Here is a tiny trained network, its code and every weight. The questions are about switching its units off for an input and a target symbol, where a switched-off unit gives its printed mean instead of its output.

import numpy as np


def w(rows, s, z=0):
    codes = np.array(rows[::2]) - 128.0
    scale = np.full(codes.shape[1], s)
    scale[-1] = z or s
    return codes * scale


def f(y):
    return y / 2 * (1 + np.tanh(0.7978845608 * (y + 0.044715 * y**3)))


def softmax(a):
    e = np.exp(a - a.max(-1, keepdims=True))
    return e / e.sum(-1, keepdims=True)


def log_softmax(a):
    a = a - a.max(-1, keepdims=True)
    return a - np.log(np.exp(a).sum(-1, keepdims=True))


def net(x, mask):
    ids = ['βγδζπστ'.index(c) for c in x.split()]
    T = len(ids)
    res = E[ids] + P[:T]
    u = 0
    for l in range(2):
        r = res
        for j in range(3):
            rows = slice(4 * j, 4 * j + 4)
            q, k, v = (r @ M[l][rows].T for M in (Q, K, V))
            z = softmax(np.where(np.tri(T) > 0, q @ k.T / 4**0.5, -1e9)) @ v
            o = O[l][rows]
            res = res + np.where(mask[u + j], z, o[:, -1]) @ o[:, :-1]
        u += 3
        y = f(res @ A[l][:, :-1].T + A[l][:, -1])
        res = res + np.where(mask[u : u + 4], y, B[l][:, -1]) @ B[l][:, :-1]
        u += 4
    return log_softmax(res[-1] @ U[:, :-1].T + U[:, -1])


Q, K, V, O, A, B = {}, {}, {}, {}, {}, {}
E = w([
[152,134,199,138],'β',
[151,119,151,130],'γ',
[173,69,164,135],'δ',
[170,62,96,114],'ζ',
[144,105,19,124],'π',
[139,249,125,72],'σ',
[108,151,116,196],'τ',
],0.016)
P = w([
[99,42,155,72],'0',
[118,19,140,121],'1',
[158,61,131,149],'2',
[207,126,121,192],'3',
[236,215,95,232],'4',
[250,254,84,230],'5',
[227,242,79,172],'6',
],0.0037)
Q[0] = w([
[37,154,175,58],'0.h0',
[146,77,124,196],'0.h0',
[168,101,102,73],'0.h0',
[104,185,130,164],'0.h0',
[104,53,158,145],'0.h1',
[205,216,131,136],'0.h1',
[203,70,73,138],'0.h1',
[34,63,109,117],'0.h1',
[186,138,142,167],'0.h2',
[127,67,125,221],'0.h2',
[254,185,179,90],'0.h2',
[87,176,148,170],'0.h2',
],0.0089)
K[0] = w([
[133,95,142,1],'0.h0',
[96,151,159,236],'0.h0',
[129,60,54,159],'0.h0',
[152,197,139,69],'0.h0',
[92,88,82,169],'0.h1',
[136,189,195,5],'0.h1',
[135,178,126,190],'0.h1',
[128,49,74,235],'0.h1',
[94,181,75,143],'0.h2',
[87,131,40,54],'0.h2',
[78,191,150,241],'0.h2',
[136,110,105,149],'0.h2',
],0.0088)
V[0] = w([
[171,73,159,108],'0.h0',
[60,184,133,201],'0.h0',
[183,62,37,100],'0.h0',
[214,71,136,179],'0.h0',
[161,69,142,205],'0.h1',
[254,107,155,109],'0.h1',
[117,198,134,74],'0.h1',
[131,164,152,164],'0.h1',
[57,167,142,61],'0.h2',
[153,135,109,56],'0.h2',
[171,177,219,73],'0.h2',
[92,140,143,46],'0.h2',
],0.0085)
O[0] = w([
[175,147,170,154,189],'0.h0',
[17,131,107,125,38],'0.h0',
[221,132,134,107,238],'0.h0',
[160,163,126,188,250],'0.h0',
[97,90,105,247,102],'0.h1',
[206,166,129,228,253],'0.h1',
[156,214,178,35,169],'0.h1',
[94,181,150,126,129],'0.h1',
[159,149,182,19,49],'0.h2',
[181,209,162,139,160],'0.h2',
[237,134,121,86,140],'0.h2',
[192,184,95,1,92],'0.h2',
],0.0059,0.0033)
A[0] = w([
[122,87,221,192,184],'0.n0',
[253,127,138,102,253],'0.n1',
[106,150,102,67,133],'0.n2',
[66,143,206,170,32],'0.n3',
],0.0076,0.0026)
B[0] = w([
[69,64,99,235,176],'0.n0',
[189,255,147,154,251],'0.n1',
[181,145,135,198,141],'0.n2',
[105,197,12,50,127],'0.n3',
],0.0044,0.012)
Q[1] = w([
[93,84,144,211],'1.h0',
[142,166,104,153],'1.h0',
[120,115,140,184],'1.h0',
[171,206,131,75],'1.h0',
[132,134,54,162],'1.h1',
[127,146,34,138],'1.h1',
[145,102,113,102],'1.h1',
[70,123,69,145],'1.h1',
[206,158,145,217],'1.h2',
[150,137,213,75],'1.h2',
[167,128,53,195],'1.h2',
[255,84,127,200],'1.h2',
],0.0088)
K[1] = w([
[99,125,23,165],'1.h0',
[65,56,174,144],'1.h0',
[102,89,44,167],'1.h0',
[159,102,254,124],'1.h0',
[134,122,43,125],'1.h1',
[77,110,50,173],'1.h1',
[117,52,111,188],'1.h1',
[110,137,149,151],'1.h1',
[146,215,82,110],'1.h2',
[239,140,206,67],'1.h2',
[132,180,103,217],'1.h2',
[170,185,33,162],'1.h2',
],0.0079)
V[1] = w([
[125,111,96,108],'1.h0',
[105,97,197,141],'1.h0',
[125,149,86,115],'1.h0',
[158,66,145,77],'1.h0',
[145,151,127,128],'1.h1',
[125,126,181,91],'1.h1',
[141,148,142,126],'1.h1',
[164,142,134,126],'1.h1',
[131,102,117,88],'1.h2',
[112,120,9,105],'1.h2',
[148,122,47,143],'1.h2',
[169,105,73,100],'1.h2',
],0.012)
O[1] = w([
[115,182,110,153,57],'1.h0',
[144,94,179,160,42],'1.h0',
[120,136,108,134,130],'1.h0',
[170,153,151,182,18],'1.h0',
[65,95,105,115,218],'1.h1',
[95,104,147,184,52],'1.h1',
[121,57,114,142,196],'1.h1',
[97,106,110,111,253],'1.h1',
[118,186,150,169,31],'1.h2',
[117,244,75,111,59],'1.h2',
[135,170,76,125,189],'1.h2',
[183,254,52,192,159],'1.h2',
],0.0074,0.0062)
A[1] = w([
[2,23,157,74,239],'1.n0',
[166,150,15,93,6],'1.n1',
[105,5,168,143,43],'1.n2',
[174,35,221,77,48],'1.n3',
],0.0059,0.0024)
B[1] = w([
[74,174,123,33,183],'1.n0',
[48,190,205,131,253],'1.n1',
[69,170,136,241,194],'1.n2',
[73,254,196,108,227],'1.n3',
],0.0078,0.0054)
U = w([
[64,166,214,118,10],'β',
[111,103,181,118,150],'γ',
[117,114,181,196,90],'δ',
[239,77,77,135,169],'ζ',
[130,219,102,149,27],'π',
[191,163,205,3,119],'σ',
[21,52,55,83,254],'τ',
],0.0059,0.0056)

Each question gives the input, a string of symbols that net reads in full, and the target symbol t.
The units are the heads (4 rows each of Q, K, V and O) and the neurons (one row each of A and B). Each row of codes is followed by its name. A weight is (code - 128) times the scale printed after its matrix; where a second scale follows, it is the last column's (O, A, B and U).
mask holds one flag per unit, layer by layer, with each layer's heads first. A switched-off unit (its flag False) gives its mean, the last column of its rows in O or B, instead of its output. The means were averaged over made-up inputs and are rounded, as every weight is.
A unit's drop is (log p(t) with every unit on - log p(t) with that unit switched off) / (log p(t) with every unit on - log p(t) with every unit switched off).
The circuit of an input: a set's keep is (log p(t) with only the set's units on - log p(t) with every unit switched off) / (log p(t) with every unit on - log p(t) with every unit switched off). Starting from the 12 units with the biggest drops (on a tie, the unit counted first), units are removed one at a time, each time the one whose removal leaves the highest keep (on an exact tie, the one counted first), for as long as the keep stays at least 0.8.
circuit, biggest first: the units of the circuit, biggest drop first
unit that matters most: the unit with the biggest drop
top k neurons: the k neurons with the biggest drops, biggest first
k most important neurons of layer l: the k neurons of layer l with the biggest drops, biggest first
which heads matter: for each layer, one digit per head in row order, 1 if its drop is at least 0.15 and else 0, layers parted by /
input δ σ σ ζ β, target σ: which heads matter : 011 / 000
input γ σ γ π σ δ, target σ: unit that matters most : 0.h1
input γ δ σ δ σ ζ ζ, target σ: circuit, biggest first : (0.h1, 0.h2)
input β ζ ζ ζ τ π, target τ: which heads matter : 111 / 101
input σ γ σ τ σ σ, target τ: circuit, biggest first : (0.n1, 0.h0)
input τ τ τ β δ, target τ: circuit, biggest first : (0.h0, 0.h2, 1.h2)
input σ ζ σ π, target σ: circuit, biggest first : (0.h1, 0.h2)
input ζ δ δ β, target δ: which heads matter : 010 / 101
input γ τ δ β, target τ: top 2 neurons : (0.n3, 0.n0)
input π σ ζ π σ γ, target σ: 2 most important neurons of layer 1 : (1.n3, 1.n2)
input δ δ β, target δ: circuit, biggest first : (1.n2, 1.h2, 0.h1)
input δ δ γ, target δ: which heads matter : 100 / 101
input ζ π ζ γ π ζ, target π: which heads matter : 000 / 001
input γ π δ, target π: unit that matters most : 1.h2
input σ γ τ τ γ σ, target τ: which heads matter : 001 / 010
input γ σ δ δ π δ, target π: which heads matter : 100 / 001
input γ ζ β, target ζ: 2 most important neurons of layer 0 : (0.n1, 0.n0)
input ζ β π γ ζ, target π: which heads matter : 010 / 001
input δ δ τ β π π γ, target π: which heads matter : 000 / 011
input σ ζ σ δ, target σ: circuit, biggest first : (0.h2)
